Below are the code and all the weights of a small trained network. Each question names an input and a target symbol and asks about switching units off, where a switched-off unit gives its printed mean instead of its output.

import numpy as np


def w(rows, s, z=0):
    codes = np.array(rows[::2]) - 128.0
    scale = np.full(codes.shape[1], s)
    scale[-1] = z or s
    return codes * scale


def f(y):
    return np.maximum(y, 0)


def softmax(a):
    e = np.exp(a - a.max(-1, keepdims=True))
    return e / e.sum(-1, keepdims=True)


def log_softmax(a):
    a = a - a.max(-1, keepdims=True)
    return a - np.log(np.exp(a).sum(-1, keepdims=True))


def net(x, mask):
    ids = ['αβδζθλμξπστψω'.index(c) for c in x.split()]
    T = len(ids)
    res = E[ids] + P[:T]
    u = 0
    for l in range(2):
        q, k, v = (res @ M[l].T for M in (Q, K, V))
        z = softmax(np.where(np.tri(T) > 0, q @ k.T / 2**0.5, -1e9)) @ v
        res = res + np.where(mask[u], z, O[l][:, -1]) @ O[l][:, :-1]
        u += 1
        y = f(res @ A[l][:, :-1].T + A[l][:, -1])
        res = res + np.where(mask[u : u + 12], y, B[l][:, -1]) @ B[l][:, :-1]
        u += 12
    return log_softmax(res[-1] @ U[:, :-1].T + U[:, -1])


Q, K, V, O, A, B = {}, {}, {}, {}, {}, {}
E = w([
[157,149,85],'α',
[195,110,121],'β',
[103,55,164],'δ',
[123,50,238],'ζ',
[60,166,170],'θ',
[79,71,89],'λ',
[201,108,120],'μ',
[93,163,5],'ξ',
[179,137,96],'π',
[56,198,135],'σ',
[36,154,184],'τ',
[59,87,55],'ψ',
[152,131,99],'ω',
],0.019)
P = w([
[87,9,40],'0',
[207,179,176],'1',
[83,93,183],'2',
[99,53,87],'3',
[211,197,172],'4',
[82,96,185],'5',
[107,56,94],'6',
[213,203,175],'7',
[75,90,188],'8',
[145,108,71],'9',
[223,217,178],'10',
],0.012)
Q[0] = w([
[3,174,141],'0.h0',
[147,69,114],'0.h0',
],0.0047)
K[0] = w([
[56,143,214],'0.h0',
[137,2,36],'0.h0',
],0.0096)
V[0] = w([
[102,197,254],'0.h0',
[171,139,66],'0.h0',
],0.0037)
O[0] = w([
[212,226,254,5],'0.h0',
[66,165,121,134],'0.h0',
],0.0096,0.0023)
A[0] = w([
[4,199,94,171],'0.n0',
[121,82,136,190],'0.n1',
[147,133,157,176],'0.n2',
[132,132,174,159],'0.n3',
[55,99,173,158],'0.n4',
[104,80,142,185],'0.n5',
[127,114,215,227],'0.n6',
[129,171,90,104],'0.n7',
[206,227,55,253],'0.n8',
[141,119,182,96],'0.n9',
[170,108,35,156],'0.n10',
[76,40,36,116],'0.n11',
],0.012,0.0049)
B[0] = w([
[165,215,147,178],'0.n0',
[171,136,120,176],'0.n1',
[77,162,82,148],'0.n2',
[131,14,122,150],'0.n3',
[60,151,114,175],'0.n4',
[136,188,112,180],'0.n5',
[118,80,117,177],'0.n6',
[181,168,161,137],'0.n7',
[60,51,197,185],'0.n8',
[166,82,163,145],'0.n9',
[146,2,181,204],'0.n10',
[128,55,121,251],'0.n11',
],0.0081,0.015)
Q[1] = w([
[93,157,54],'1.h0',
[2,103,207],'1.h0',
],0.0077)
K[1] = w([
[24,203,191],'1.h0',
[2,86,248],'1.h0',
],0.0057)
V[1] = w([
[254,175,190],'1.h0',
[103,161,197],'1.h0',
],0.0084)
O[1] = w([
[147,93,164,3],'1.h0',
[12,101,108,53],'1.h0',
],0.011,0.02)
A[1] = w([
[68,141,17,136],'1.n0',
[168,58,177,221],'1.n1',
[90,114,189,54],'1.n2',
[67,99,197,114],'1.n3',
[125,223,94,244],'1.n4',
[83,121,227,79],'1.n5',
[146,145,67,152],'1.n6',
[77,250,73,131],'1.n7',
[131,122,205,92],'1.n8',
[191,99,65,252],'1.n9',
[161,180,168,37],'1.n10',
[162,89,89,115],'1.n11',
],0.013,0.0036)
B[1] = w([
[209,136,116,167],'1.n0',
[78,134,109,242],'1.n1',
[135,102,118,145],'1.n2',
[175,105,98,159],'1.n3',
[110,11,80,147],'1.n4',
[124,126,174,154],'1.n5',
[122,121,122,158],'1.n6',
[90,120,90,150],'1.n7',
[78,135,153,149],'1.n8',
[125,170,163,254],'1.n9',
[175,184,69,145],'1.n10',
[60,131,104,210],'1.n11',
],0.011,0.02)
U = w([
[160,104,157,105],'α',
[112,176,148,159],'β',
[173,80,142,139],'δ',
[74,75,122,254],'ζ',
[94,97,193,60],'θ',
[252,93,109,84],'λ',
[86,225,144,226],'μ',
[126,151,120,52],'ξ',
[118,163,145,130],'π',
[34,81,76,47],'σ',
[92,81,204,91],'τ',
[225,134,64,47],'ψ',
[173,105,153,140],'ω',
],0.011,0.0058)

Each question gives the input, a string of symbols that net reads in full, and the target symbol t.
The units are the heads (2 rows each of Q, K, V and O) and the neurons (one row each of A and B). Each row of codes is followed by its name. A weight is (code - 128) times the scale printed after its matrix; where a second scale follows, it is the last column's (O, A, B and U).
mask holds one flag per unit, layer by layer, with each layer's heads first. A switched-off unit (its flag False) gives its mean, the last column of its rows in O or B, instead of its output. The means were averaged over made-up inputs and are rounded, as every weight is.
A unit's drop is (log p(t) with every unit on - log p(t) with that unit switched off) / (log p(t) with every unit on - log p(t) with every unit switched off).
The circuit of an input: a set's keep is (log p(t) with only the set's units on - log p(t) with every unit switched off) / (log p(t) with every unit on - log p(t) with every unit switched off). Starting from the 12 units with the biggest drops (on a tie, the unit counted first), units are removed one at a time, each time the one whose removal leaves the highest keep (on an exact tie, the one counted first), for as long as the keep stays at least 0.8.
units of the circuit, in order: the units of the circuit, biggest drop first
unit that matters most: the unit with the biggest drop
top k neurons: the k neurons with the biggest drops, biggest first
top k neurons in layer l: the k neurons of layer l with the biggest drops, biggest first
input ζ μ α θ β, target ζ: units of the circuit, in order => 1.h0, 0.n8
input ζ α ζ θ μ, target ζ: units of the circuit, in order => 1.h0, 0.n8
input δ ψ λ μ ψ σ, target σ: top 2 neurons in layer 0 => 0.n11, 0.n10
input ψ π π ω μ ξ μ ξ, target ψ: top 2 neurons in layer 0 => 0.n11, 0.n10
input λ δ μ β ξ, target λ: unit that matters most => 0.n11
input ζ δ μ μ δ ζ ξ ψ λ π, target σ: top 2 neurons => 1.n1, 1.n11
input ζ ζ β α ξ μ α μ, target ζ: units of the circuit, in order => 0.n8, 1.h0
input μ ζ θ β, target σ: units of the circuit, in order => 1.n11, 0.h0
input μ λ β β ζ, target μ: units of the circuit, in order => 0.n11, 0.n10
input τ θ ξ μ δ τ θ α σ μ ω, target τ: units of the circuit, in order => 0.n8, 1.h0, 1.n5
input ψ λ ψ ξ μ β τ τ α ψ τ, target ψ: top 3 neurons => 0.n10, 0.n11, 1.n10
input λ ω μ α τ β δ σ λ ξ θ, target ψ: top 3 neurons => 0.n11, 0.n10, 1.n10
input β τ μ, target μ: units of the circuit, in order => 0.n11, 1.n4, 0.n10
input ψ λ δ, target ψ: top 4 neurons => 1.n0, 0.n10, 0.n4, 1.n1
input ζ τ λ θ ξ λ ξ λ μ θ ζ, target ζ: units of the circuit, in order => 1.h0, 1.n9
input μ ψ ω β δ τ μ θ π μ β, target μ: top 3 neurons => 0.n11, 0.n10, 0.n8
input λ μ σ, target σ: units of the circuit, in order => 1.h0
input ψ τ μ ξ α θ ζ, target σ: top 2 neurons => 0.n0, 0.n11
input ψ τ π ψ τ ω β ψ τ, target τ: top 3 neurons => 0.n4, 0.n0, 1.n5
input τ ψ ω β π, target τ: unit that matters most => 0.n8
input ζ ω δ μ, target σ: top 2 neurons => 1.n1, 1.n11
input μ θ ζ ζ τ μ σ π, target μ: top 2 neurons => 0.n11, 0.n10
input μ θ τ ψ β, target μ: top 4 neurons in layer 0 => 0.n11, 0.n8, 0.n10, 0.n4
input μ μ π ω ω β ω μ, target μ: top 3 neurons in layer 0 => 0.n11, 0.n10, 0.n8
input ψ λ ψ ζ ψ λ π τ, target ψ: top 3 neurons => 0.n11, 0.n10, 1.n10
input μ ψ π α π ψ ψ π, target μ: top 3 neurons in layer 0 => 0.n11, 0.n8, 0.n10
input ψ ω μ ω α, target ψ: top 2 neurons => 0.n11, 0.n10
input δ τ μ θ β β θ λ ψ π, target σ: top 4 neurons in layer 1 => 1.n1, 1.n11, 1.n0, 1.n5
input τ τ ω ω ζ δ ξ θ, target τ: unit that matters most => 0.h0
input τ δ σ β λ τ ζ μ λ α μ, target τ: top 2 neurons in layer 0 => 0.n8, 0.n11
